Here is a tiny trained network, its code and every weight. The questions are about switching its units off for an input and a class, where a switched-off unit gives its printed mean instead of its output.

import numpy as np


def w(rows, s, z=0):
    codes = np.array(rows[::2]) - 128.0
    scale = np.full(codes.shape[1], s)
    scale[-1] = z or s
    return codes * scale


def norm(h):
    return h / np.sqrt((h * h).mean(-1, keepdims=True) + 1e-5)


def f(y):
    return y / 2 * (1 + np.tanh(0.7978845608 * (y + 0.044715 * y**3)))


def log_softmax(a):
    a = a - a.max(-1, keepdims=True)
    return a - np.log(np.exp(a).sum(-1, keepdims=True))


def net(x, mask):
    res = np.array(x, float).reshape(1, 7) / 4 @ E
    u = 0
    for l in range(4):
        y = f(norm(res) @ A[l][:, :-1].T + A[l][:, -1])
        res = res + np.where(mask[u : u + 10], y, B[l][:, -1]) @ B[l][:, :-1]
        u += 10
    return log_softmax(norm(res)[-1] @ U[:, :-1].T + U[:, -1])


A, B = {}, {}
E = w([
[53,63,68,65,66,95],'x0',
[87,87,130,120,220,193],'x1',
[74,104,173,82,163,157],'x2',
[54,192,151,31,71,102],'x3',
[143,141,176,122,133,103],'x4',
[146,208,80,198,165,254],'x5',
[181,200,224,159,126,131],'x6',
],0.0012)
A[0] = w([
[132,228,14,164,1,175,2],'0.n0',
[120,197,184,97,119,141,111],'0.n1',
[123,132,126,131,136,120,124],'0.n2',
[136,113,112,135,134,119,129],'0.n3',
[141,181,254,19,42,16,68],'0.n4',
[163,162,108,158,131,113,123],'0.n5',
[129,115,88,144,117,172,123],'0.n6',
[132,131,127,126,128,129,133],'0.n7',
[122,130,129,134,130,125,128],'0.n8',
[42,86,87,50,81,65,68],'0.n9',
],0.002,0.0017)
B[0] = w([
[157,111,156,134,254,100,88],'0.n0',
[86,152,168,127,112,159,142],'0.n1',
[129,126,130,128,125,129,121],'0.n2',
[122,133,132,123,122,137,131],'0.n3',
[80,89,86,153,149,208,253],'0.n4',
[134,161,121,142,114,120,145],'0.n5',
[112,121,102,146,154,141,141],'0.n6',
[122,130,128,131,126,127,137],'0.n7',
[125,127,128,131,125,126,128],'0.n8',
[152,115,74,90,93,85,155],'0.n9',
],0.0021,0.0005)
A[1] = w([
[67,75,130,91,161,127,30],'1.n0',
[124,134,26,181,176,208,118],'1.n1',
[173,76,218,104,223,180,99],'1.n2',
[106,125,41,59,52,79,108],'1.n3',
[49,204,104,84,183,225,10],'1.n4',
[134,83,167,105,171,142,54],'1.n5',
[134,130,130,122,131,130,136],'1.n6',
[131,129,129,141,112,89,144],'1.n7',
[131,125,2,184,193,240,100],'1.n8',
[95,178,161,109,117,168,103],'1.n9',
],0.0025,0.0013)
B[1] = w([
[190,150,132,157,115,56,95],'1.n0',
[113,52,54,169,164,205,218],'1.n1',
[13,100,125,135,200,57,175],'1.n2',
[61,81,102,39,137,134,197],'1.n3',
[190,48,250,160,31,193,141],'1.n4',
[123,116,150,166,161,55,91],'1.n5',
[119,130,125,136,126,128,134],'1.n6',
[143,122,107,109,135,173,140],'1.n7',
[82,26,30,187,166,220,255],'1.n8',
[89,138,191,136,101,166,139],'1.n9',
],0.0017,0.00093)
A[2] = w([
[127,128,128,126,137,126,114],'2.n0',
[174,105,167,151,92,42,82],'2.n1',
[251,157,197,226,202,189,25],'2.n2',
[123,130,126,132,128,125,126],'2.n3',
[44,31,167,63,161,95,10],'2.n4',
[124,128,127,133,123,127,130],'2.n5',
[126,127,128,130,124,129,130],'2.n6',
[139,151,197,116,93,4,128],'2.n7',
[186,12,44,195,148,36,54],'2.n8',
[138,123,121,128,130,122,85],'2.n9',
],0.003,0.0013)
B[2] = w([
[123,125,132,143,115,119,122],'2.n0',
[181,58,124,117,130,227,124],'2.n1',
[102,147,22,71,32,82,252],'2.n2',
[131,127,129,127,127,127,127],'2.n3',
[216,214,77,189,131,2,160],'2.n4',
[133,129,127,118,135,131,129],'2.n5',
[130,129,127,120,134,131,129],'2.n6',
[123,43,83,152,175,230,182],'2.n7',
[108,174,230,90,98,211,191],'2.n8',
[134,134,139,116,112,122,108],'2.n9',
],0.002,0.0014)
A[3] = w([
[112,177,200,122,129,152,77],'3.n0',
[184,63,33,167,131,51,88],'3.n1',
[90,82,168,107,211,68,61],'3.n2',
[176,63,171,144,92,104,70],'3.n3',
[140,110,139,148,105,112,112],'3.n4',
[192,201,112,182,145,142,61],'3.n5',
[164,172,192,100,93,3,71],'3.n6',
[133,173,70,131,56,153,107],'3.n7',
[150,111,156,170,135,136,190],'3.n8',
[84,96,80,38,83,66,6],'3.n9',
],0.0044,0.0012)
B[3] = w([
[53,171,185,79,82,136,146],'3.n0',
[60,192,195,105,127,166,215],'3.n1',
[146,169,134,173,162,5,160],'3.n2',
[180,105,143,60,149,136,127],'3.n3',
[138,136,130,89,152,126,120],'3.n4',
[152,123,74,116,34,30,185],'3.n5',
[86,105,85,165,185,198,177],'3.n6',
[166,126,169,169,203,71,218],'3.n7',
[124,103,97,69,148,109,165],'3.n8',
[88,81,56,102,27,57,248],'3.n9',
],0.0032,0.0015)
U = w([
[44,217,238,90,87,191,107],'0',
[38,64,48,50,43,51,247],'1',
[108,126,176,138,230,24,95],'2',
[220,61,188,47,127,176,15],'3',
[226,214,79,197,71,72,98],'4',
[85,95,39,203,186,254,158],'5',
],0.0087,0.0014)

Each question gives the input, the list of numbers given to net, and the class t.
The units are the neurons (one row each of A and B). Each row of codes is followed by its name. A weight is (code - 128) times the scale printed after its matrix; where a second scale follows, it is the last column's (A, B and U).
mask holds one flag per neuron, layer by layer. A switched-off neuron (its flag False) gives its mean, the last column of its row in B, instead of its output. The means were averaged over made-up inputs and are rounded, as every weight is.
A unit's drop is (log p(t) with every unit on - log p(t) with that unit switched off) / (log p(t) with every unit on - log p(t) with every unit switched off).
The circuit of an input: a set's keep is (log p(t) with only the set's units on - log p(t) with every unit switched off) / (log p(t) with every unit on - log p(t) with every unit switched off). Starting from the 12 units with the biggest drops (on a tie, the unit counted first), units are removed one at a time, each time the one whose removal leaves the highest keep (on an exact tie, the one counted first), for as long as the keep stays at least 0.8.
units of the circuit, in order: the units of the circuit, biggest drop first
k most important neurons: the k neurons with the biggest drops, biggest first
k most important neurons of layer l: the k neurons of layer l with the biggest drops, biggest first
drop when u is switched off: that unit's drop, to one decimal
input [6,8,-1,-1,1,-2,3], class 2: most important neuron of layer 2	[2.n2]
input [-5,-2,1,-3,3,-8,-2], class 3: units of the circuit, in order	[2.n1 3.n3]
input [5,-8,-4,-7,-3,-1,-3], class 3: 2 most important neurons of layer 0	[0.n0 0.n4]
input [-4,6,8,-6,-8,-1,5], class 2: units of the circuit, in order	[1.n2 3.n2]
input [-6,-1,-5,4,6,-8,6], class 3: units of the circuit, in order	[2.n7 2.n1]
input [4,-6,-7,-3,8,-2,-2], class 3: 3 most important neurons of layer 2	[2.n2 2.n1 2.n8]
input [2,6,4,4,3,-2,3], class 2: units of the circuit, in order	[3.n2 2.n4]
input [-4,4,1,-1,2,3,3], class 4: 4 most important neurons of layer 3	[3.n5 3.n1 3.n6 3.n9]
input [2,1,-1,-2,4,2,-6], class 5: units of the circuit, in order	[2.n2 3.n9]
input [-7,-6,1,4,-7,-7,2], class 3: units of the circuit, in order	[2.n7 2.n1 3.n3]
input [-1,-1,3,-6,-4,-3,-4], class 3: 3 most important neurons	[2.n8 2.n2 0.n4]
input [5,-5,-6,-1,4,-4,6], class 3: 3 most important neurons of layer 2	[2.n2 2.n1 2.n7]
input [6,2,4,-7,6,-8,3], class 2: units of the circuit, in order	[3.n2 2.n2]
input [-3,1,2,1,3,-5,-3], class 2: units of the circuit, in order	[3.n2]
input [-6,-3,3,2,-4,-3,0], class 0: 2 most important neurons	[3.n0 3.n9]
input [-5,8,0,-2,-1,-4,-6], class 2: 2 most important neurons	[3.n2 0.n4]
input [1,-3,-6,7,5,-1,5], class 0: drop when 2.n2 is switched off	0.4
input [1,3,5,-6,6,-1,-5], class 2: drop when 3.n2 is switched off	0.2
input [0,-8,-7,-7,5,-6,8], class 3: drop when 2.n1 is switched off	0.2
input [4,7,4,-6,5,-4,3], class 2: units of the circuit, in order	[3.n2]
